Here is a tiny trained network, its code and every weight. The questions are about switching its units off for an input and a target symbol, where a switched-off unit gives its printed mean instead of its output.

import numpy as np


def w(rows, s, z=0):
    codes = np.array(rows[::2]) - 128.0
    scale = np.full(codes.shape[1], s)
    scale[-1] = z or s
    return codes * scale


def f(y):
    return y / 2 * (1 + np.tanh(0.7978845608 * (y + 0.044715 * y**3)))


def softmax(a):
    e = np.exp(a - a.max(-1, keepdims=True))
    return e / e.sum(-1, keepdims=True)


def log_softmax(a):
    a = a - a.max(-1, keepdims=True)
    return a - np.log(np.exp(a).sum(-1, keepdims=True))


def net(x, mask):
    ids = ['ΣΦδελμπψω'.index(c) for c in x.split()]
    T = len(ids)
    res = E[ids] + P[:T]
    q, k, v = (res @ M[0].T for M in (Q, K, V))
    z = softmax(np.where(np.tri(T) > 0, q @ k.T / 2**0.5, -1e9)) @ v
    res = res + np.where(mask[0], z, O[0][:, -1]) @ O[0][:, :-1]
    y = f(res @ A[0][:, :-1].T + A[0][:, -1])
    res = res + np.where(mask[1:17], y, B[0][:, -1]) @ B[0][:, :-1]
    return log_softmax(res[-1] @ U[:, :-1].T + U[:, -1])


Q, K, V, O, A, B = {}, {}, {}, {}, {}, {}
E = w([
[122,83,4,113],'Σ',
[118,120,135,177],'Φ',
[133,132,189,195],'δ',
[154,155,236,185],'ε',
[105,162,174,97],'λ',
[109,123,165,170],'μ',
[67,114,81,85],'π',
[187,143,153,225],'ψ',
[75,8,89,160],'ω',
],0.014)
P = w([
[44,149,140,166],'0',
[201,254,123,185],'1',
[214,61,180,65],'2',
[48,140,108,173],'3',
[172,118,94,134],'4',
[172,41,172,69],'5',
[35,132,83,186],'6',
[173,110,62,144],'7',
[146,39,176,70],'8',
[28,122,52,209],'9',
[187,107,14,169],'10',
[109,42,199,71],'11',
],0.011)
Q[0] = w([
[115,252,113,125],'h0',
[86,171,128,152],'h0',
],0.026)
K[0] = w([
[105,225,148,6],'h0',
[119,145,85,56],'h0',
],0.018)
V[0] = w([
[89,188,92,6],'h0',
[130,143,214,118],'h0',
],0.013)
O[0] = w([
[141,54,187,254,7],'h0',
[68,144,182,145,100],'h0',
],0.011,0.012)
A[0] = w([
[183,56,165,86,96],'n0',
[162,162,41,158,101],'n1',
[46,53,156,89,122],'n2',
[42,97,106,171,78],'n3',
[132,185,113,137,172],'n4',
[119,125,59,166,126],'n5',
[242,130,203,164,128],'n6',
[28,63,102,169,31],'n7',
[147,115,116,162,227],'n8',
[190,246,145,198,98],'n9',
[187,157,117,106,23],'n10',
[247,206,194,194,119],'n11',
[105,28,129,152,23],'n12',
[41,143,173,139,1],'n13',
[186,153,108,137,102],'n14',
[70,166,90,172,138],'n15',
],0.016,0.0093)
B[0] = w([
[156,114,168,202,135],'n0',
[104,166,158,168,248],'n1',
[138,88,175,179,151],'n2',
[175,127,116,251,157],'n3',
[89,161,98,101,226],'n4',
[122,148,149,96,197],'n5',
[46,96,212,92,153],'n6',
[113,232,179,62,158],'n7',
[156,172,72,66,175],'n8',
[88,115,187,76,193],'n9',
[212,19,117,118,180],'n10',
[201,178,40,206,177],'n11',
[22,80,172,193,143],'n12',
[194,147,108,45,133],'n13',
[87,66,122,122,168],'n14',
[186,16,121,166,179],'n15',
],0.025,0.012)
U = w([
[107,233,30,162,204],'Σ',
[92,73,41,224,44],'Φ',
[146,124,17,90,156],'δ',
[144,163,249,90,2],'ε',
[204,179,141,173,86],'λ',
[146,21,143,201,99],'μ',
[82,153,194,202,94],'π',
[3,83,199,131,204],'ψ',
[132,138,223,131,97],'ω',
],0.0061,0.0058)

Each question gives the input, a string of symbols that net reads in full, and the target symbol t.
The units are the heads (2 rows each of Q, K, V and O) and the neurons (one row each of A and B). Each row of codes is followed by its name. A weight is (code - 128) times the scale printed after its matrix; where a second scale follows, it is the last column's (O, A, B and U).
mask holds one flag per unit, heads first, then neurons. A switched-off unit (its flag False) gives its mean, the last column of its rows in O or B, instead of its output. The means were averaged over made-up inputs and are rounded, as every weight is.
A unit's drop is (log p(t) with every unit on - log p(t) with that unit switched off) / (log p(t) with every unit on - log p(t) with every unit switched off).
The circuit of an input: a set's keep is (log p(t) with only the set's units on - log p(t) with every unit switched off) / (log p(t) with every unit on - log p(t) with every unit switched off). Starting from the 12 units with the biggest drops (on a tie, the unit counted first), units are removed one at a time, each time the one whose removal leaves the highest keep (on an exact tie, the one counted first), for as long as the keep stays at least 0.8.
units of the circuit, in order: the units of the circuit, biggest drop first
unit that matters most: the unit with the biggest drop
k most important neurons: the k neurons with the biggest drops, biggest first
drop when u is switched off: that unit's drop, to one decimal
input ψ δ ψ δ ψ δ ω π Φ, target μ: 4 most important neurons	[n0; n8; n4; n7]
input δ ψ Σ Φ ψ ω Σ ψ ψ ω ψ δ, target μ: unit that matters most	n0
input Φ ψ δ Φ δ Φ ω Φ Σ, target μ: 2 most important neurons	[n0; n10]
input δ ε ψ μ, target μ: 3 most important neurons	[n15; n8; n2]
input ε π ψ ε, target π: units of the circuit, in order	[n6; n11; h0]
input ψ ψ ψ ψ ψ ψ ψ Φ ε, target δ: 3 most important neurons	[n1; n9; n6]
input ψ μ λ ψ δ ψ Σ μ Σ δ ψ π, target δ: 4 most important neurons	[n9; n1; n6; n10]
input δ λ δ δ δ δ μ, target λ: units of the circuit, in order	[h0; n3; n13]
input π δ ω δ π μ π, target π: units of the circuit, in order	[n7; n12; h0; n3]
input ψ Φ π π ε δ ψ, target π: units of the circuit, in order	[n6; n11; h0; n7]
input Φ π ψ ψ ε, target Σ: 3 most important neurons	[n11; n15; n10]
input ω δ λ, target μ: 3 most important neurons	[n0; n8; n10]
input δ ψ ψ ψ δ δ Σ ω, target Σ: 4 most important neurons	[n1; n15; n9; n6]
input π ω Σ π ω ψ, target μ: units of the circuit, in order	[n10; n0; h0]
input π δ ε ψ δ ψ Σ ψ ω Φ δ, target ψ: 4 most important neurons	[n11; n1; n14; n8]
input Φ ε ψ Σ λ ψ ω ψ Σ, target μ: unit that matters most	n10
input π δ μ μ, target π: units of the circuit, in order	[h0; n7; n3]
input ψ ψ Φ, target δ: units of the circuit, in order	[h0; n1]
input λ ε δ ψ, target λ: 4 most important neurons	[n11; n15; n3; n7]
input ψ ψ ω λ ψ δ δ ψ δ π ψ ψ, target δ: most important neuron	[n10]
input ψ π ψ ψ ψ, target ψ: units of the circuit, in order	[n9; n14]
input Σ ψ π ψ ω, target Σ: 2 most important neurons	[n9; n15]
input ω π ψ, target μ: drop when n0 is switched off	0.3
